[  6  -6  -5  31  -6   6  -3  -8 -33  27  -4   8  12  -2  47  54  -9 -17
  10  19  14 -28 -10   3 -27  40 -15   1  32 -12 -19  -2  32  42] : J387
[  9 -22 -15  24   1  12 -15   2 -18  26  -6   2  -7 -27  24  35   0 -32
  26  -4  15 -22   0   1 -19  20  -7  10  25  15 -18  -7  24  14] : J74
[-14   2  35 -71 -21  43  -4  25  44  -3 -81   6  -7 -10 -13 -14  28   0
 -12   0  -1  17 -22 -10  10 -35  17  36   1 -19 -14 -67  24  30] : J671
[-10 -16  13   2 -17   9  10  -8   3  -4   2 -33   9 -18  32 -11 -34   3
  19  -1 -17  18  14 -49 -21   2  -5  13  53  19 -31 -33   3  -2] : J771
[ -6 -24  13  13  19  14  -7  25  22  -6   3 -15   1 -31 -17  35   0 -12
  -9   9 -21  34 -16 -18  31   7  47  35  11 -11 -38  11  18  30] : J771
[-13 -38   0  20   4   7   1  25  17   3 -10  -4   1 -28 -41  31   8   2
  -2   9 -30  17  -2 -14  11 -14  59  27  20  -3 -37 -15   9  23] : J671
[-35 -13 -34  69  -8   5  -5 -21 -24  16  31 -28 -11   3 -27  -4   3 -28
   3  -1 -16  27  -4 -49 -31 -23  -6  -1 -25  17   6   4 -25  26] : J462
[ -7 -12 -23  10 -15 -10   7  22 -39  16  23 -43  10  13  21   0 -53  26
   7   0  21  -8  38 -40 -29   1 -44  -6  36  -5  -4  -9  -2  -9] : J64
[ -5 -17  -6  29 -19 -10   5 -26 -40   1  40 -35   1  49  13 -11 -43  10
  13   3  17  -7  38 -25 -44   7 -41 -30  19   6  -1  -9 -14  -8] : J616
[-18 -19  12  21  12  -9  -8 -10   6 -15   0  -5   1   9 -29  28   1 -15
   2  11  -4  12   3  15   3   5   4   0 -16  -1 -51  10  20  19] : J74
[ -9 -23  13  -8  21 -22   5  25   8 -11  14 -10  -2  -7 -21  57   5  29
 -10  22   1  12  -9  -9  26  24  54  38 -10 -30 -54  12  26  -4] : J64
[-34  15 -33  89  13  -8  -3 -53  -5   3  26 -16 -13  19   0  14  -4 -38
 -17  -3 -38  -2   3 -33 -15 -44  -8  10 -44  37   9   7 -49  36] : J462
[-13 -11 -24  90 -17 -10   7 -26 -24   7  20 -41  -6 -24 -14 -15 -15 -21
  30   9 -22  23  13 -56 -29 -17  10  21 -14  21 -17  25 -15  46] : J64
[-21 -17   1 -40 -33  14 -12  -3  51  -1 -80  21  13  -9   1 -18  43   9
 -17   0 -10  -5  15 -14  -1 -56  20  -6  15   7  -7 -27   7  33] : J671
[-39   8 -42  -7 -21  -7  32  -4 -24  20  12  17   2  23 -35  -2   2  -9
  19  -8  27   6 -39 -17 -21 -10 -15 -41 -62 -23  -8 -12 -18 -26] : J423
[ -9  -5  14  -6 -16  13  -1  -7   7 -10  26 -33 -13  16  22  23 -34   1
  -1  -3   0   0  25 -38 -23  14 -22  20  28 -12  -7 -21  -7 -25] : J616
[-20 -10  12 -20  -5  21   7  28  -8 -26  20 -31   6  26  21  13 -24  12
  12   8  20  -9  29 -42 -39   4 -33  13  25 -30  -5 -16  -4 -15] : J671
[-26   3  53 -86 -37  29  -1  23  38  14 -59  12  -4 -25  22  11  14  18
  -6  30  13   8 -10 -14  -6 -11  -6  21  13 -39  -8 -39  39  18] : J528
[-11  -6  -4   9   5  -3   7  -1  -5  39   5 -27  -6  -6   0  22 -29  17
  13   8   5  -7   1  -6  -8  14 -40   7  29 -13   6 -29   5 -17] : J528
[-40  11 -31  -4 -27   0  16 -31 -15   9  19  -6   0  26 -14   9  -5 -14
  30  -3 -17  -4 -18 -19 -35   6 -25 -18 -29 -37 -16 -34   0  -8] : J616
[  8 -15   4  19 -11   0   2 -26 -16  19  14   6  12 -17  32  37 -29   8
  20  25   5 -18   1  13 -32  36 -18 -17  43  -2 -37 -30  16  10] : J528
[-30   4 -22 -28 -11   8  20  10 -16  32 -13  13  12 -10 -21  18  -4 -10
  -2   8  23  13 -24   0 -14 -22   4   3 -26 -10 -17  -5 -20  -2] : J297
[-22  19 -55  -4 -12  -1   8  -6 -16  55   7  -7  -3   9 -20  24 -20 -19
   2 -13 -11   1 -17  10  -3 -14 -19  -8 -14 -31  -9 -39 -14 -17] : J616
[  3 -37  17  22 -20  -1 -16 -28 -41 -18  10  13  -8  26   8  21 -13   8
  19  30  15 -13  34   0 -49  26 -39 -40  16  -1 -13  -7   0   0] : J185
[-29  17 -43  17  -2  -1  13  -6 -38  29   2 -13  -3  12  -7   6   4 -26
  13 -11   9   3 -28   0  -1  15 -27   8 -18 -19 -28  -7   5  -3] : J74
[-22   0 -12  99  12  -8 -11 -61 -39   7  32 -28 -21 -19  -9 -22 -23 -46
  35  -2 -57  14 -12 -33 -21  -2   3  17 -13  37  -8  -8 -42  13] : J185
[-20 -18  -9  -4 -14  11   9 -18 -47  12  -8  18   8  19  -6  51 -17   7
   2  25  29 -20   0   4 -27  34 -11  -8   5 -13 -38  -8  10  12] : J297
[-21 -22 -19 114 -17 -10   8 -26 -22   0  14 -31 -17 -24  -2 -10 -13 -41
  19   0 -34  25   1 -35 -37 -32  -8  -7 -27  15   8   7 -49  32] : J185
[  1 -31 -28  62   8  -8   1 -10 -44  14  32   8 -16 -21 -26 -10 -14 -22
   6  -2 -29  33 -22 -40  -3 -16  24 -10 -37  45   7   4 -38  12] : J297
[ -6 -10  11  13  -8   5 -18  -7 -47  29   5  12  19  10  37  49 -30  -3
  -8  36  30 -35  41  16 -35  10  -1 -13  42 -12 -25   6  24  40] : J423
[-26   4 -48  97 -26 -15   7 -66  -9  20  26 -15 -12  -5 -16 -16 -14 -46
  27  -5 -13  27  10 -47 -32 -27  14 -28 -50  35 -18  27 -36   0] : J423
[-27 -13  12  -7  24   3   0  29  10   8  -6 -11   8 -43 -20  68  14   8
 -22  30 -19  19   6  20  14  -5  82  64  13 -45 -46  -1  11  16] : J297
[-50  11 -32  13 -14  14   5  -9 -24  33 -14 -15  24 -11 -18 -15 -12 -28
   7 -18   7  -5 -21  13 -29 -14   6 -24  -8 -20 -23 -28 -15   2] : J423
[  2 -26 -25  17 -18  -5   4  -1 -35  29   9  10  12   2  15  38 -12  -4
  26  18 -15 -15  22  -1 -40  26 -32 -39  46  -5 -11 -15  29   9] : J771
[-49  12 -52  26  -3   1  19 -23  -4   1  22 -20  11  49 -13  17   3   3
 -16 -17  11 -20 -17 -10 -28 -18 -22  -7 -32  -4  -8 -31 -36  11] : J462
[-35  -9 -27 -37 -19  14  11   0 -45  28 -18  -8 -11 -26 -41 -10  24  11
  24 -17  19   8 -52 -19  11  22  -3  59 -11 -15 -35 -38 -28   3] : J74
[-16  -8  12 -58 -46  12 -16 -13  13  17 -73  12 -23  19 -21 -10  13  16
  -3   5  24   3  32 -13   7 -22 -41   7  -8  11  -5 -15  16  14] : J74
[-21  25 -42  38   2 -18  28 -23   7  18  -2 -14   3  44   7  44 -14  -8
   0  -2  16 -18   3   8 -17 -24 -46 -16 -37 -21   5 -14   6  22] : J462
[-23 -10   2  -4 -19   0 -15  23 -21  -2  30 -39  11  16  27 -17 -37   7
   0  -9 -23   0  53 -24 -34  -1 -39  -2  50   7  -2 -13   3   1] : J74
[-15 -22   8 -21  15   8 -11  23   3  18   6 -21   1 -21 -32  41  -7  15
 -16   9  -1  31 -13  -8  21  17  54  58  16 -16 -36 -16  14  18] : J297
[  5 -17 -24  25 -18   3   7  -8 -66  51   9  11   0   0   8  55 -18   2
  16  35   8 -21  32   1 -44  37  -9  -1  55   1 -13  -4  29   9] : J297
[-15 -15 -26  36 -20   3   8  -6 -29  22   7 -50 -16  11 -29  -4 -31   9
  10  -9  14  14  43 -23 -17   6 -40  18  39  16 -25 -14 -17 -27] : J74
[-12 -24 -30  89 -12   3  -3 -23 -35  11  36  -7 -31   2 -39  -7  -6 -50
  20  -2  -9  30 -11 -54 -15  -8 -12  -2 -44  57 -13  36 -28  23] : J74
[-23 -25 -11  11   9 -10   0  30  -8  23  -4 -14  16 -38 -30  29   8   6
   2  17   0  17 -22 -18  12  -6  47  28   6 -24 -45  10  28  35] : J64
[  1 -10  22 -57 -32  30 -17  38  23  26 -70  25   0 -34  27  -7  19  -1
  -2  11   3   2   1 -11  -4 -38  33  -1   3  -1  10 -27  35  36] : J387
[-16  -6   8 -29 -10  18  12  11 -36  -6  16 -12  11  26  14   0 -36  18
  -4  10  37   0  14 -28 -30   7 -21   4  12  -2  -9 -10 -13  -8] : J297
[ -3 -15  36 -16  -1  12  -7  25  30 -25   6   6  -6 -10 -28  32   0   8
   2  20   6  14  20  -9   7  -4  53  15 -20 -27 -20  14  27  22] : J423
[ 15  -9   3   0   9  13 -13   9 -22   9  -3  -5  13 -13  -1  36 -18   7
   9  15  18 -33  11  15 -15  16 -10  25  34  -5 -21 -10  15  39] : J64
[ -5  -1 -24  19 -27  20 -19  -4 -45  33   3   5  -5  12  24  37 -23 -22
  12  19  17 -21  27   3 -37  33 -34 -26  30 -25 -10   0  22   2] : J185
[-31   4  22 -60 -35  20  -8   0  32   3 -48   4  17   8  18  18   2   1
  -8  19  12   7  15  -5 -26 -15   3   5   0 -24 -18 -20  42  39] : J297
[-15   4   5 -24 -29  37  -9  37  53  30 -50  13  15 -26  10 -25  15 -13
 -21  12  -5  14  -3 -13  -5 -54   6 -32  29  -1  11 -18  46  39] : J528
[-21 -34   6   3  25   3   7  27   9   5 -17  -7   3 -26 -45  25  16   9
  12  11 -13   5 -19  -5  17 -23  70  43  -3 -13 -32 -21   6  27] : J671
[  5 -17 -18  53  -3   4 -10 -35 -31  26   3  17   5  17  31  48  -4 -12
   8  30  30 -45   9  24 -33  53 -28 -55  17  -5 -14  23  31  12] : J528
[-40  14 -51   7 -20 -15  22 -11 -36  45  -4 -20  -1  18  -7  -3   4 -17
  27 -11  16   0  -9  -8 -30  -6 -64  -6 -11 -15  -6 -17  -7 -19] : J74
[-28  11  43 -93 -37  16 -15   3  12  23 -65  24  18  -7  34 -20  -3  -2
  -8  14  40  10  -1 -22 -10 -44 -25 -12   4 -18  -3 -24  30  27] : J423
[ -9 -38  18 -12 -13   4  -7  28 -54  24   0  13  10  -5  29  23 -12  11
   9  30  21 -12   8 -24 -36   8  -9 -18  31  -2  -3  -3  17  17] : J387
[ -5  -9 -34  84   7 -19   7 -12 -15   8  38   4 -16  15 -16  -3   1 -25
   5   8 -34  25  -2 -48 -13 -36  -7 -29 -47  33  20  26 -26  12] : J387
[-30   6 -31   7  18   5   9 -19 -32  19  -7 -41 -16  22   2  15   1  21
  -1  -4  20  -7 -13 -32   2  14 -13  61 -10 -32   6 -38 -12   4] : J297
[-25 -13  -5  29  11  -8   2   0  22 -20  23 -21  10   1  -7  43  -1   3
  -2  19 -51  20  16  -9   4   5  45  15   4 -29 -52  -4  20  25] : J771
[-33  13 -28   5   0  -8  11   2 -32  25  15  -2   2  51 -19  15  -5 -13
 -14 -13  14  -3 -36  -6  -2   9 -54 -24 -41 -10  25  10  -5  14] : J462
[-31 -34  15  29  12  -6   9  21  19  -3  26 -14  21 -12 -46  22  -4 -15
  -2  16 -44  42 -16 -14   2  -9  52   0  16  11 -52  10  21  28] : J771
[-23   5  19 -85 -35  38  -9  11  17  26 -86  17 -14 -21  -7 -12  13   2
   9   8  17   4   3 -19   4 -50 -25  37   8  -6 -19 -64  31  29] : J74
[ -5 -16  -9 107 -13 -18   5 -42 -10  -7  17 -16 -25   1 -20  -7  14 -45
   7  -3 -29  31  -3 -37  -7   0  -8  11 -28  53 -10  50 -20  41] : J74
[-10 -26  22  22   5 -12   6   8  17 -16  16 -25  10  -7  -3  46   9  15
  -8  13  17  17   4 -12   9  31  53  29  11 -16 -37  42  32  32] : J462
[ -4   6 -28  57  -3  16  -7 -30 -30   8   3 -10 -33 -18   3 -26   4 -47
  25 -14 -27  15 -18 -31  -7  -6   3  18 -37  28 -15 -20 -17  13] : J74
[-59  14 -74  14   7 -11  15  -8 -12  55  23 -23  27 -12 -18  23   1  16
  18   3 -17 -16 -26   2  -6  -2  -2   7   7 -56 -24 -33  -6   5] : J528
[-34  -7  38 -80 -18  18 -12  14  32  10 -59   4   6   0  18   4  25   4
 -28   5 -11  12 -21 -15   6 -14 -12  24  26  -9  -9 -45  17  18] : J771
[-26 -12   6  -3  -2  11   4  36 -13  10  26 -28  22  -6   2   3 -26  -6
   7  -8   6  11  -7 -29 -30  -6 -24  -7  31  -6   7 -12  17  17] : J462
[-28  13  -5  80 -25  -3   5 -68 -20  12   4  -5 -15  -3 -25 -12 -17 -42
  16  11 -29  15  11 -30 -21 -23  12   5 -38  36 -14  24 -31  41] : J423
[-15   4  18 -24  -3   7   0 -22 -31  -7  41 -32 -16  61  18   7 -36  26
  -1  16  19 -14  34 -30 -35   8 -29  21  17 -10 -12 -41 -18 -31] : J616
[ -9   7 -16  61   5   9 -11 -38 -17   5  14  -8 -17 -12  16  13   8 -39
   3   3  -9  -3 -19 -17 -18  -6  -9  30 -12  10  -1  -5 -45  23] : J185
[-24 -24 -17  90 -26  -8   4 -40 -38  10   4 -21 -32 -18 -19 -19 -15 -26
  33   1 -41  20  -2 -44 -29 -20  -2   2 -33  25   7 -13 -45  25] : J185
[-14 -24   1  42  21  -3   3  24  24 -14  -5 -16   6   2 -17  46  12   7
 -45  17   0  10 -12  -7  21  -5  59  20   7 -11 -61   5  29  23] : J64
